Each row has a hidden trait or not; one of two labels after the row says which. A new part has a new trait and new labels.
-7.2 5.3 -7.5 -22.0 -8.6 -12.7 2.2 10.9 -0.9 5.4 8.1 -2.0 -3.0 -12.8 -2.9 -30.5 -4.0 -8.7 14.4 -6.5 -18.9 46.6 0.9 -4.1 -5.8 1.9 -1.3 -17.5 -55.2 -2.8 -2.0 2.1 -10.0 -15.9 -0.9 4.2 -3.3 10.4 3.9 4.6 -6.8 30.1 -8.2 -4.6 6.2 13.7 14.1 -11.1 3.4 -10.5 -9.6 1.5 -36.1 -2.8 -6.2 -4.1 1.5 4.6 19.8 10.7 5.5 -> D
6.1 -1.8 4.5 -0.2 -11.3 -10.6 6.1 -10.0 18.9 -20.0 -0.3 -22.6 5.9 16.0 -6.3 36.5 14.0 14.0 -24.4 12.3 -13.9 -27.2 13.0 46.3 9.9 -6.4 -3.8 -5.0 16.1 6.5 14.5 -12.2 5.0 -13.6 17.5 24.0 -3.2 7.5 -28.1 -0.2 -15.2 7.7 -42.8 15.4 45.2 -4.9 -7.9 15.6 1.1 2.4 -5.2 25.0 17.4 -2.2 15.8 0.2 16.4 -9.7 -3.3 41.9 6.1 -> V
-9.6 -3.5 -6.5 18.2 7.4 -9.2 -10.3 10.5 -4.3 4.4 -10.5 20.6 9.9 55.0 21.9 -27.9 4.3 -4.2 9.1 5.5 39.8 -61.8 6.1 -8.5 -1.2 -9.0 -2.2 25.5 32.9 -6.9 -23.0 18.4 -4.6 46.4 -25.2 -40.1 -1.4 -9.8 25.7 -4.2 25.5 -20.8 17.6 -1.8 -37.9 13.3 -13.5 -19.8 -5.4 -42.3 5.8 -6.4 21.8 8.4 -1.6 -7.5 -3.7 59.4 -34.9 -42.3 6.1 -> V
7.5 4.2 2.7 -22.0 -20.1 -29.6 3.6 0.1 10.6 -19.3 11.7 -19.1 -8.4 7.3 -10.0 19.8 -9.0 -6.9 -17.4 5.0 -24.7 49.0 14.8 32.5 8.9 -3.5 -1.9 -18.2 -38.2 -0.4 13.8 -13.9 -4.4 -33.7 14.8 38.1 0.9 14.5 -16.7 6.2 -20.9 19.0 -40.8 9.5 49.2 1.8 16.2 4.8 1.5 27.6 -7.7 24.6 -3.0 1.1 9.8 3.4 25.0 -0.1 26.8 52.6 10.1 -> V
1.4 1.8 11.5 25.0 -2.9 -25.2 -7.7 -12.6 10.0 -19.6 -0.8 -5.3 -9.2 -1.3 2.9 40.9 -24.3 -20.5 -13.5 12.6 6.7 5.0 4.3 8.5 15.2 -17.9 3.2 -0.5 20.2 0.1 0.0 0.8 9.7 5.9 3.7 24.7 6.0 -5.0 -3.8 -6.8 -4.6 -24.7 -6.5 -1.7 7.7 -10.9 7.8 -8.5 -7.3 -2.1 8.9 13.2 38.7 2.6 12.6 0.9 33.9 11.3 2.4 3.7 19.3 -> D
7.7 -11.0 5.9 23.8 7.3 27.5 9.6 -23.5 19.6 -9.7 -14.5 -16.1 23.7 18.2 -1.7 57.4 41.9 42.8 -26.9 13.7 13.4 -99.9 1.8 41.3 7.9 -3.4 -3.9 15.7 79.8 11.8 14.6 -10.2 17.0 19.5 15.5 -8.5 -5.0 -8.0 -31.9 -7.5 2.5 -17.3 -19.1 16.4 24.2 -13.8 -41.3 30.3 0.6 -13.2 0.4 10.4 38.6 -4.9 13.7 0.8 -4.5 -26.7 -40.7 16.2 -9.9 -> V
-4.8 -4.4 2.6 24.9 -4.5 -35.2 -3.5 -8.5 22.1 -23.5 -8.1 -12.2 13.0 52.1 13.2 31.1 9.2 4.4 -14.5 20.0 22.6 -74.6 16.6 48.6 13.0 -21.9 -4.8 7.6 50.5 2.3 -3.6 4.7 7.9 32.1 0.7 -11.7 -3.9 -2.9 -9.7 -9.4 3.9 -16.4 -35.1 10.1 16.7 6.0 -17.9 -7.2 -4.3 -48.9 0.4 24.7 47.8 2.8 17.0 -8.3 31.3 42.0 -32.5 10.1 25.4 -> V
-5.1 3.8 -4.4 -12.2 -1.4 0.4 4.5 -2.4 2.2 4.9 5.0 -8.2 -0.8 -27.0 -7.3 -8.2 3.4 3.7 10.4 -3.5 -25.4 46.9 -3.9 -6.3 -8.4 1.4 0.6 -16.6 -29.9 1.5 6.9 -0.4 -2.9 -13.0 7.3 6.6 -6.2 8.8 -10.2 1.7 -9.0 29.3 -7.1 -6.4 14.4 6.0 12.0 -2.4 4.5 -13.2 -7.7 0.7 -29.0 -7.9 -3.8 -3.8 -0.6 -17.7 20.5 13.0 5.0 -> D
7.9 0.8 4.0 -12.9 -14.9 -18.4 6.3 -6.5 16.3 -20.2 5.4 -21.3 0.1 8.5 -9.1 28.9 5.2 7.1 -21.3 7.0 -19.3 14.2 14.0 37.2 10.1 -3.8 -2.9 -11.2 -8.0 3.8 15.5 -13.7 1.5 -25.8 18.0 29.4 -0.8 11.4 -25.7 3.3 -19.0 13.0 -38.4 12.8 48.6 -1.7 2.3 13.1 1.9 19.2 -5.8 23.6 5.7 -1.5 12.7 2.2 20.3 -8.9 10.9 50.2 6.1 -> V
-2.9 1.5 -7.5 -20.7 -2.6 3.2 0.5 14.4 -9.8 8.9 5.0 5.6 1.2 -3.1 0.7 -32.9 0.9 -0.6 13.2 -8.0 -3.0 18.3 -0.6 -4.6 -6.4 8.2 -1.5 -5.2 -30.2 -2.7 -5.0 3.0 -8.0 -5.8 -6.2 -4.6 0.0 3.5 11.9 5.2 0.1 15.1 3.0 -2.8 -8.4 10.7 4.0 -4.1 3.4 1.1 -6.8 -5.8 -31.0 0.3 -7.8 -1.1 -14.4 8.6 6.8 -4.6 -4.8 -> D
-3.9 1.7 -7.4 -23.7 -2.7 0.9 2.9 12.2 -7.3 9.7 5.1 2.3 0.4 -8.7 -2.0 -31.2 2.8 1.4 13.8 -8.8 -10.1 24.5 -2.9 -5.5 -7.1 7.4 -1.4 -9.2 -38.1 -2.1 -3.1 1.3 -7.8 -16.6 -3.5 -5.7 -1.8 6.9 8.5 5.1 -2.7 24.1 0.3 -3.3 -3.5 11.2 6.9 -3.5 4.7 -1.7 -7.7 -6.5 -32.8 -0.8 -8.9 -2.0 -9.8 -0.2 11.0 1.1 -5.8 -> D
1.9 -9.3 5.4 25.9 2.0 -0.4 3.3 -17.7 21.2 -16.5 -11.7 -14.2 19.6 38.3 4.4 41.5 27.3 28.1 -23.5 17.9 15.0 -99.9 10.6 47.7 10.6 -12.2 -4.1 14.2 73.3 7.8 6.8 -3.8 12.4 24.8 8.6 -5.4 -4.5 -6.1 -22.6 -9.0 2.1 -17.2 -26.9 13.8 18.4 -5.3 -32.2 13.6 -2.2 -29.1 1.6 16.5 40.0 -2.3 16.2 -3.5 11.1 1.7 -41.8 12.5 5.8 -> V
-1.3 -0.1 -4.0 -7.9 -3.0 -4.2 -3.5 13.6 -8.6 2.2 1.8 8.7 -0.1 16.4 4.8 -26.0 -4.8 -8.0 7.2 -5.4 14.3 -7.7 3.2 -0.6 -0.2 2.6 -1.5 3.9 -9.2 -4.5 -10.4 5.2 -6.0 4.2 -10.8 -8.3 2.7 -0.6 14.8 2.6 7.4 -5.7 4.5 1.0 -14.0 8.6 0.1 -7.2 0.3 4.2 -1.2 -2.5 -5.9 4.6 -5.6 -0.2 -5.5 28.1 -9.8 -13.4 -2.8 -> D
-4.2 3.9 6.4 18.5 0.4 -15.7 -0.8 -19.8 11.4 -10.0 2.1 -12.8 -5.6 -27.1 -3.4 27.5 -9.8 -6.5 -5.1 9.1 -18.2 33.2 -0.9 -1.2 4.7 -13.9 3.0 -10.5 -0.3 2.4 9.2 -0.2 8.2 -5.3 12.1 21.7 -3.6 6.2 -18.7 -4.7 -12.2 6.9 -10.0 -6.5 17.8 -6.3 12.4 -6.3 -2.2 -17.0 2.1 12.6 13.0 -5.9 10.5 -3.0 22.6 -17.6 15.1 16.7 19.1 -> D
9.3 5.0 1.9 -25.8 -19.2 -15.6 3.9 2.8 4.0 -11.7 11.8 -14.8 -10.0 -4.5 -10.2 12.5 -9.4 -7.9 -14.0 -1.0 -26.1 53.4 9.8 16.5 5.4 2.5 -0.8 -17.1 -44.9 -1.0 10.7 -13.8 -6.2 -38.5 12.1 33.4 2.2 12.5 -14.1 8.7 -19.0 17.6 -29.4 7.0 40.5 -1.0 16.9 6.8 2.3 45.7 -6.7 16.5 -10.7 1.6 6.3 5.3 15.5 -2.5 30.4 43.8 2.5 -> V
-2.0 -0.1 -6.4 -20.1 -1.8 2.9 -0.5 15.9 -9.3 7.6 3.6 8.3 1.7 -1.1 1.4 -30.5 2.2 -1.1 11.4 -9.2 4.4 6.1 -1.7 -7.0 -5.5 6.7 -1.7 -1.8 -23.7 -2.8 -6.8 2.4 -8.6 -1.1 -8.7 -9.5 0.7 1.9 13.7 4.5 4.2 7.2 6.3 -0.1 -12.2 10.3 0.3 -2.5 2.3 4.2 -5.2 -6.0 -23.6 3.2 -10.6 -0.2 -12.9 11.6 -0.2 -8.5 -6.4 -> D
-10.8 11.3 3.1 1.6 -14.9 -59.5 -5.0 -7.4 15.0 -22.1 14.2 -18.3 -14.8 -17.0 -0.7 11.8 -31.5 -34.1 3.2 10.9 -30.1 82.0 13.7 8.9 7.3 -24.6 2.3 -32.5 -50.2 -2.9 3.8 3.6 -2.6 -18.3 10.5 39.5 -2.9 16.8 -9.0 -1.7 -21.4 29.2 -31.7 -8.5 33.3 10.8 39.2 -29.0 -3.1 -31.8 -4.8 28.7 -1.8 -1.8 0.3 -8.1 47.3 23.2 40.5 32.5 42.1 -> D
-1.0 -1.3 -5.5 -14.6 -0.2 11.2 -0.7 15.7 -10.7 9.6 1.5 10.3 2.3 9.8 2.3 -26.6 3.9 1.4 9.5 -8.2 9.6 -12.3 -3.4 -3.6 -3.1 8.3 -1.8 5.0 -10.0 -2.1 -8.8 2.7 -6.0 3.0 -10.3 -11.6 3.0 -2.5 13.0 3.0 7.7 -1.6 11.0 1.0 -16.5 5.9 -3.4 -2.1 2.4 9.2 -2.8 -8.4 -15.1 4.3 -8.9 0.6 -16.4 15.2 -7.2 -12.6 -10.5 -> D
-4.9 3.2 -1.1 -3.7 1.2 -0.7 5.2 -8.0 4.2 2.9 3.6 -11.6 -1.3 -34.8 -7.8 7.4 2.7 3.2 6.1 0.7 -27.8 35.1 -2.4 -8.3 -7.7 1.5 1.7 -17.5 -22.4 3.1 9.7 -1.5 1.1 -12.7 9.1 6.2 -6.4 9.3 -13.9 -0.1 -10.4 26.9 -6.8 -7.2 14.1 2.0 10.1 -0.4 3.7 -12.9 -4.7 -0.1 -18.5 -8.6 -0.5 -3.5 -1.4 -25.1 17.7 15.7 4.2 -> D
-6.3 5.0 1.4 0.6 -1.9 -18.0 2.2 -10.1 7.8 -2.7 5.2 -11.0 -4.4 -30.7 -6.9 11.8 -4.3 -3.0 5.3 3.0 -30.6 42.1 -0.2 -6.3 -2.4 -9.3 2.2 -18.9 -22.5 2.4 9.8 -2.1 2.3 -11.8 11.8 16.4 -6.0 8.8 -14.7 -1.7 -15.7 23.7 -11.3 -6.9 20.8 1.6 17.3 -6.2 0.7 -19.3 -4.5 9.1 -8.3 -7.8 2.2 -4.4 13.2 -21.5 23.6 15.6 13.6 -> D
2.0 -1.9 4.6 5.0 -13.1 -25.8 3.8 -10.9 23.4 -25.7 -0.2 -25.0 6.6 28.2 -2.2 30.7 9.8 9.1 -22.9 16.8 -6.7 -28.7 17.3 56.7 13.5 -12.4 -4.4 -7.0 17.4 5.2 10.9 -8.5 5.8 -5.3 16.4 17.8 -3.9 6.6 -23.2 -2.6 -12.9 3.5 -47.5 13.4 47.7 -0.9 -7.4 7.8 -0.9 -13.2 -5.8 29.7 23.4 1.5 17.0 -3.0 28.3 10.9 -7.8 43.4 17.8 -> V
-7.1 -5.1 -1.2 28.4 4.1 -21.6 -8.0 -2.1 11.5 -12.1 -12.7 5.5 12.9 60.1 19.1 4.8 9.0 1.4 -2.7 16.6 36.4 -84.3 11.4 23.3 7.8 -17.4 -3.5 18.8 54.5 -1.9 -14.0 13.0 2.7 43.9 -13.0 -23.2 -2.4 -9.1 11.4 -9.5 16.6 -17.8 -9.1 5.6 -12.4 7.4 -20.0 -14.3 -6.6 -51.2 4.5 10.0 41.5 5.7 9.6 -7.6 17.6 55.5 -45.2 -18.9 17.0 -> V
-2.8 0.0 -4.3 -14.0 3.1 15.6 7.0 0.6 -3.1 12.7 2.4 -4.1 4.1 -26.8 -6.7 -12.7 12.4 11.7 9.7 -7.6 -21.6 20.8 -6.3 -10.7 -11.4 9.9 -0.1 -9.2 -22.8 2.7 5.9 -1.5 -1.8 -10.1 3.7 -5.8 -6.3 5.9 -7.6 2.4 -4.9 28.0 3.8 -3.5 2.4 3.3 2.9 5.1 4.9 -5.1 -6.8 -7.4 -33.5 -6.9 -5.2 -1.7 -15.2 -26.0 10.7 6.7 -6.9 -> D
1.2 1.2 12.2 26.5 2.9 -14.0 -3.6 -19.9 12.0 -16.0 -0.8 -6.3 -6.8 -12.8 0.0 42.4 -13.4 -9.2 -11.2 11.7 -2.7 3.6 -0.7 4.5 9.2 -13.8 3.3 0.4 25.3 2.8 5.9 -1.2 13.5 5.7 9.8 21.9 2.5 -3.6 -12.7 -7.7 -6.6 -16.4 -0.7 -3.4 11.6 -13.8 5.7 -2.0 -5.2 -3.8 7.5 7.7 33.9 -1.8 12.2 0.5 20.8 -7.8 2.7 4.3 16.3 -> D
-10.1 -2.9 -3.0 23.8 3.3 -25.6 -11.9 4.0 4.3 -7.0 -10.5 11.2 9.3 55.9 21.5 -14.7 -0.3 -7.9 3.8 12.1 38.4 -69.7 13.2 12.1 5.0 -17.9 -3.1 17.3 34.1 -6.3 -21.6 17.1 -1.3 42.7 -19.0 -30.9 -2.0 -8.1 20.5 -7.0 20.7 -23.2 -2.6 1.3 -25.8 11.8 -12.6 -22.3 -6.6 -52.0 3.9 4.0 34.8 7.9 4.3 -8.2 16.4 61.9 -36.2 -28.0 19.8 -> V
-0.6 1.9 9.1 22.6 2.4 -8.0 -0.9 -22.9 12.3 -11.6 -1.3 -10.3 -5.9 -18.7 -2.6 41.6 -6.9 -4.3 -9.2 9.0 -14.2 6.8 -2.2 1.3 7.2 -16.0 3.7 -4.4 22.5 3.8 9.5 -1.8 11.0 -0.7 13.2 18.9 0.0 -0.1 -18.0 -7.9 -7.6 -5.3 -2.5 -4.5 16.0 -11.6 7.0 -0.6 -3.7 -10.2 5.3 9.6 23.8 -4.5 9.3 -0.4 17.2 -20.8 6.3 9.3 15.5 -> D
-6.8 -4.7 0.8 28.3 -0.9 -32.8 -6.7 -6.9 18.4 -17.7 -10.8 -4.6 13.0 57.7 17.5 18.1 7.6 0.4 -9.9 19.8 32.0 -80.4 18.4 41.2 13.3 -23.4 -4.3 12.0 52.6 -0.2 -9.8 9.7 5.5 36.2 -5.6 -13.3 -2.5 -6.9 3.6 -9.5 8.8 -22.7 -24.0 7.5 1.8 7.5 -18.8 -12.2 -5.9 -51.2 3.5 16.9 45.3 4.7 12.1 -9.0 26.8 50.6 -38.0 -3.9 23.9 -> V
